The symbols move the elements like this.
ω: zb->bc, bz->hr, mz->bz, ct->cl, lb->sr, cl->lb, bg->bm, hz->jh, hb->qr, bc->qh, zt->sm, bn->gl, qp->lc, qr->rf, sr->ph, hn->bd, pb->fs, jj->mc, jh->dm, bd->qq, cd->dr, lc->gh, fs->hn, br->qp, bm->cd, dd->bg, mc->mz, gh->ms, qh->bn, rf->zt, gp->hz, zc->gp
β: zb->pb, bz->sr, mz->lb, ms->sm, ct->jj, lb->mz, cl->mc, bg->gp, hz->bm, hb->br, qq->gl, bc->fs, zt->gh, bn->bd, qp->qr, qr->qp, sr->bz, hr->ph, gl->qq, hn->qh, pb->zb, jj->ct, jh->cd, ph->hr, bd->bn, cd->jh, lc->rf, fs->bc, br->hb, bm->hz, dd->zc, dr->dm, dm->dr, mc->cl, gh->zt, qh->hn, rf->lc, sm->ms, gp->bg, zc->dd
σ: zb->dd, bz->bn, mz->qh, ms->hr, ct->pb, lb->hn, cl->fs, hb->ct, qq->dm, bc->bg, zt->sr, bn->cd, qp->mc, qr->cl, sr->bd, hr->gl, gl->dr, hn->hz, pb->zc, jj->zb, ph->qq, bd->jh, lc->mz, fs->gp, br->jj, mc->bc, gh->bz, qh->bm, rf->lb, sm->ph
ψ: bz->mz, mz->mc, ms->gh, lb->cl, cl->ct, bg->dd, hz->gp, qq->bd, bc->zb, zt->rf, bn->qh, qp->br, qr->hb, sr->lb, hr->bz, gl->bn, hn->fs, jh->hz, ph->sr, bd->hn, cd->bm, lc->qp, fs->pb, bm->bg, dr->cd, dm->jh, mc->jj, gh->lc, qh->bc, rf->qr, sm->zt, gp->zc
α: zb->jj, bz->gh, mz->lc, ct->hb, lb->rf, cl->qr, bg->bc, hz->hn, qq->ph, bc->mc, bn->bz, sr->zt, hr->ms, gl->hr, hn->lb, pb->ct, jj->br, jh->bd, ph->sm, bd->sr, cd->bn, fs->cl, bm->qh, dd->zb, dr->gl, dm->qq, mc->qp, qh->mz, gp->fs, zc->pb

The rows follow the links: the fewer symbols apart two elements are, the more alike their rows tend to be.

Each row is also shifted at random along 5 hidden directions that mean nothing.

Some elements, each with a row of numbers:
zb: [ -30   20   18   44   -5   54   32  -66  -28  -42  -41   22    4    2   11  -22   14   37   14   37  -21   73 -103   24   42   36  -56    1  -30   14    9  -38  -46   12   -8   -2  -65   -2   54  -39  -35   45  -30   -9   12  -46]
bn: [   3  -15  -14   21  -38    3    4    8    3   17  -11    3   -9  -45   38   27   31   32   17   34   19   55 -107  -19   52    1  -12   55   33   44  -44   -3  -51    1   48   77  -14    6  -57   15   -3   14  -14   24  -10    8]
sr: [  10   28  -32  -20   11  -18  -47   58   28   17   -5  -23  -29   11   15   -9  -63  -73  -42  -53    6  -57   92  -44   -6  -22   -1   33   30   14   -3   17   48  -28    3    8   21  -51  102   -7  -20  -50   20   19  -10  -21]
jj: [ -23   18   17   46  -23   68   -8  -67   -9  -43   23   24  -46  -29  -25  -53   12   -3  -23   11   -8   42   89   17   28   -1  -31  -21  -41   18   20  -22  -33   40   14   -6  -62  -15  114  -16   -7   19    8    8   30  -11]
ct: [ -25   39   -7    2   30   17   -1  -45   15  -35  -25  -20   13   37  -21  -55   -2    8   -6  -11   13   24  -45   23    4   24  -44   -1  -17  -13   35  -14    7   28   16  -43  -28  -47   44  -37  -28   13   -2  -13  -18  -47]
mz: [  -3  -27   11   17    7  -50   22  -23    1  -15   32   10   -3  -53    8   13   23   -2   32   11   15  -32  -80   30   59  -26   14    6   12   32  -42    6  -16  -27   -6   47  -32    4  -45  -64    8  -36  -48    8  -15    6]
rf: [  20   23   17  -38   85  -38   29    9  -37  -17   -5   32   32   25  -16  -27  -60  -22   13  -76  -34  -26  -25   -4  -34  -13   20  -14   11    1   42  -13   39  -18  -71  -55  -22  -10   40  -78  -63  -40   -6  -28  -20  -69]
ph: [  24   41  -29  -43   49    2   55   39  -58   -7  -11    3   57   36   -2  -17    3   21   34  -54  -36   48 -116  -33  -17   -8   23   32   67   30   57  -42   10    9  -34    6  -19  -13 -106  -34  -54   36    0  -58  -49  -61]
dm: [  13    4  -35  -25   14    4  -71   59   26   31  -83  -12  -32   30   77   42  -41  -33   32   -9  -27  -36   39  -66  -18   36  -30   74   51   38  -23   -5   -7    3    9    1   43  -17   85   15  -61  -26   28   71    2   -7]
mc: [ -15    9   16   43  -26   45   11  -61   -8  -34   37   13  -30  -39  -26  -43   43    7  -16   21   -3   50   46   12   33  -16   -8  -17  -27   22   15  -18  -39   41   26   17  -56   -1   33  -10    1   24   -3    4   18    2]
pb: [ -40    8  -14    0   11   -9  -16  -28   16  -34  -10  -35   15   55  -19   -4   39    4    9   25   -2  -51   31   44  -10   23  -15  -34  -22  -38   32  -13   38   17   -4  -34   45  -23  -36    0   24   24  -17  -28  -10   27]
qr: [   7    2   12  -23   28  -51   -2  -19   36    6   38  -13   11    0  -57  -37   26    0  -17  -24   50  -41   31   37  -26  -24   32  -36  -19  -40   22   38   37   27   26  -47   22  -12  -69   -7   26  -37   -9  -17  -25   10]
lc: [  24   -4   34    5   26   -9   25  -29  -35  -19   30   54   -2  -49  -15  -20   -7    4   22  -38  -25   15   12    4   -1  -31   27  -15   -3   29    7   -6  -25   10  -30   -3  -57   16   21  -53  -33  -26   -5    2    3  -36]
hz: [  -9  -14  -39   -8  -47   12  -61   11   51   35   -6  -51  -17   40  -14   20   67   10    0   53   24  -25  139    0  -44   26    6    3    3  -29   14   13   11   74   68   -9   91    1  -85  108   55   42   44   13   -4   83]
br: [  -5    4   28   13   33   -6   26  -81  -22  -34    7   32   12  -17  -29  -41   69   48   52   -7  -11   26  -42   35   -3   -5   11  -22   -5   28   27  -28  -44   76    6  -19  -42   10  -77  -57  -38    4  -31   -5  -20  -19]
ms: [  42  -13   26   -7    2  -22   58   17  -36   14   63   38   26  -56  -19    2  -22    2  -28  -33    8   24  -35  -11   -1  -53   44  -22    3   -8  -11   21    3  -50  -34   18  -38   36  -46   -2   23  -16    1  -29    4  -11]
gp: [ -21   19   -5    5  -50   71   23   -1   -7   14  -17  -21   36   58  -19   -8   -3   57  -53   41   26   85  -53   10  -31   45  -37  -30  -48  -63   30    0    0    2   26  -38   14   11  -21   86   46   79   31  -47   11    3]
bm: [ -10  -21   16   24  -40   36  -29   10   10   19  -52   18  -31  -11   66   36  -45    1    4   39  -14   22   -5  -12   17   39  -47   22  -18    2  -52    5  -39  -37    1   17  -11   26  127   17   -2   -1    8   57   43    2]

Start here and follow the symbols in turn, left to right. Where do you end up?
Answers are names.
[ -32   32  -26    0   -7   42  -36    5   21  -21  -13  -47  -15   53  -18  -26  -11  -27  -35   10    4  -24  107   -1  -12   28  -32  -15  -22  -35   42   -7   41   12    6  -29   27  -43   78   30   17   34   21  -13   15   14]
ψ ω: fs
[  34    4   32   -8   54   -9   79  -11  -89  -21   17   70   49  -31   -2  -12  -27   19   26  -68  -57   55 -105  -12   -7  -30   32  -11   23   42   29  -32  -24  -27  -82    3  -79   25  -14  -86  -69   -6  -20  -35  -10  -70]
ω β σ: ph
[ -29  -21   39   19  -12   32   47  -45  -57  -26   10   18   38   16   -1   22   16   49   -4   44  -37   29  -38   49    3   26  -19  -62  -55  -36   19  -27  -15  -35  -62  -14   -8   50  -24    4   29   56  -17  -49   31   18]
ω ψ: dd
[  26  -14    0   12  -35   -8   26   48  -22   13   71   12  -16  -57   -1   16  -23  -25  -39   -9    3   13   23  -29   26  -41   36    1   12   11  -27   11    4  -59  -18   57  -23   19    5   23   41   -7   10  -21   22   20]
β ψ: sr
[  -7    4  -13  -34   51  -81    7   44   33    8   -6  -32   31   31   -4    3  -71  -56  -27  -42   29  -82  -96   18    4  -10    4   -3    1  -34  -16   23   79  -96  -29  -20   24  -47   19  -53   14  -75  -31  -17  -28  -31]
β σ σ α: qh
[  26   -1    4  -31   34  -60  -18   40   43   33    7   -1   -3   -8   -3  -16  -51  -44  -16  -56   49  -42   -4   -8  -17  -35   29   14   14    4  -25   44   28  -27   22  -22    7  -23   21   -8   -7  -78    4   20  -21  -23]
ψ σ σ ω: bd
[   3  -15    7   14  -36   45   19   18  -36   18  -24   26   12   -8   44   42  -18   37    3   30  -28   65  -53  -25    1   25  -17   13    0   10  -15  -20  -46  -23  -15   28  -13   42   16   28   -5   41    9    4   33    6]
ψ ψ ψ ω: bg
[ -23  -52   17   14  -21  -16  -21  -24    9   -6   -2    0  -18   -7   21   50   39    7   32   50  -26  -67   74   29    6   17   -2  -35  -41  -11  -28    1   -5  -15  -21    9   44   40   -8   15   36    5  -12   24   35   80]
α ω σ ψ ψ: dd
[  14  -13   26    7   22  -22  -20  -52    9  -19   25   31  -36  -42  -14  -21   21  -16   26  -19   -7  -31   97   20    1  -35   16   -9   -8   29   -6   -3  -20   44    2  -10  -27    8   42  -53  -26  -56  -10   44    8    5]
ψ β ω: qr
[ -17  -26   -6   32  -36    7   -1  -14  -15  -17   12    4  -24  -33   16   25   47   17   28   43  -24   -3    5    8   48    1   -8    7    6   30  -26  -18  -29   -2    2   54   -8   19  -24  -11   11   23  -17   12   14   41]
ω σ β ψ: hz
[ -33  -14    4   -5   10  -14  -64   -5   50    8  -75  -21  -25   47   46   28  -40  -18   11   27    9  -63   11   13   -6   53  -54    8  -31  -29  -41    7   16  -21    5  -46   43  -19  114   -9   -6  -31   -7   55   18    6]
ω β α: bc
[ -16   26  -12  -15   38  -40   12  -21   19  -23  -10  -34   38   39  -33  -25   13    7    6   -6   28  -27  -93   47   -4   11   -6   -7   -2  -22   28   -5   42    5    9  -26   15  -42  -70  -46    0   -8  -38  -35  -43  -26]
α ψ: hb
[   7   35  -37  -12  -18   86  -28   27  -26   15  -38   -7   -7   44   21   -6  -10   16  -16    8  -39   64   94  -61  -47   38  -20   23   15    1   44  -24  -17   41   11  -10   11    1   61   73  -40   69   64   -2   20    2]
β ω α: gl
[ -14    8   16   -6   -8  -31  -16  -28   49   11   54  -17   -2   -6  -63  -39    5  -18  -50   -6   68  -36   62   46  -18  -22   21  -53  -55  -64    6   53   33    8   31  -51   21  -18  -15   24   66  -28    3   -9   -4   20]
β ω σ ω: mz
[  40   -3   -4  -45   41  -68    3   41   23   30    8   -8   21   -6    1    3  -14  -15   18  -54   18  -45  -42  -10  -24  -35   43   19   42   12  -11   26   29   -2   11   -4   23   -2  -83  -23  -15  -55   -6    5  -45  -12]
ψ σ ψ: lb
[  16   14  -20  -25   15    5   -6   77   -9   13  -28   -9    3   29   34   20  -79  -42  -22  -35  -20   -6  -13  -54   -1    3   -5   35   38    9   -6   -2   38  -63  -35   16    7  -18   75   -1  -20   -6   20    0    4  -19]
σ α σ ψ: jh
[  13  -12    0    3  -17   29   36   28  -55   16  -16   25   27   -5   37   38    0   47   23   15  -31   64  -91  -25   -2   22    6   14   18   16   -6  -15  -41  -26  -27   35  -14   47  -57   29   -8   47    2  -22   -2   -1]
α σ β: dm
[  17  -21   18    2    1  -37   61   20  -46  -12   57   19   27  -50   -7   20    7    4    7  -14   -9   12  -98    2   40  -42   39   -8   13   19  -11   -7    1  -65  -49   54  -35   26  -83  -36   23   -1  -33  -44   -6    3]
ω ψ β: sr
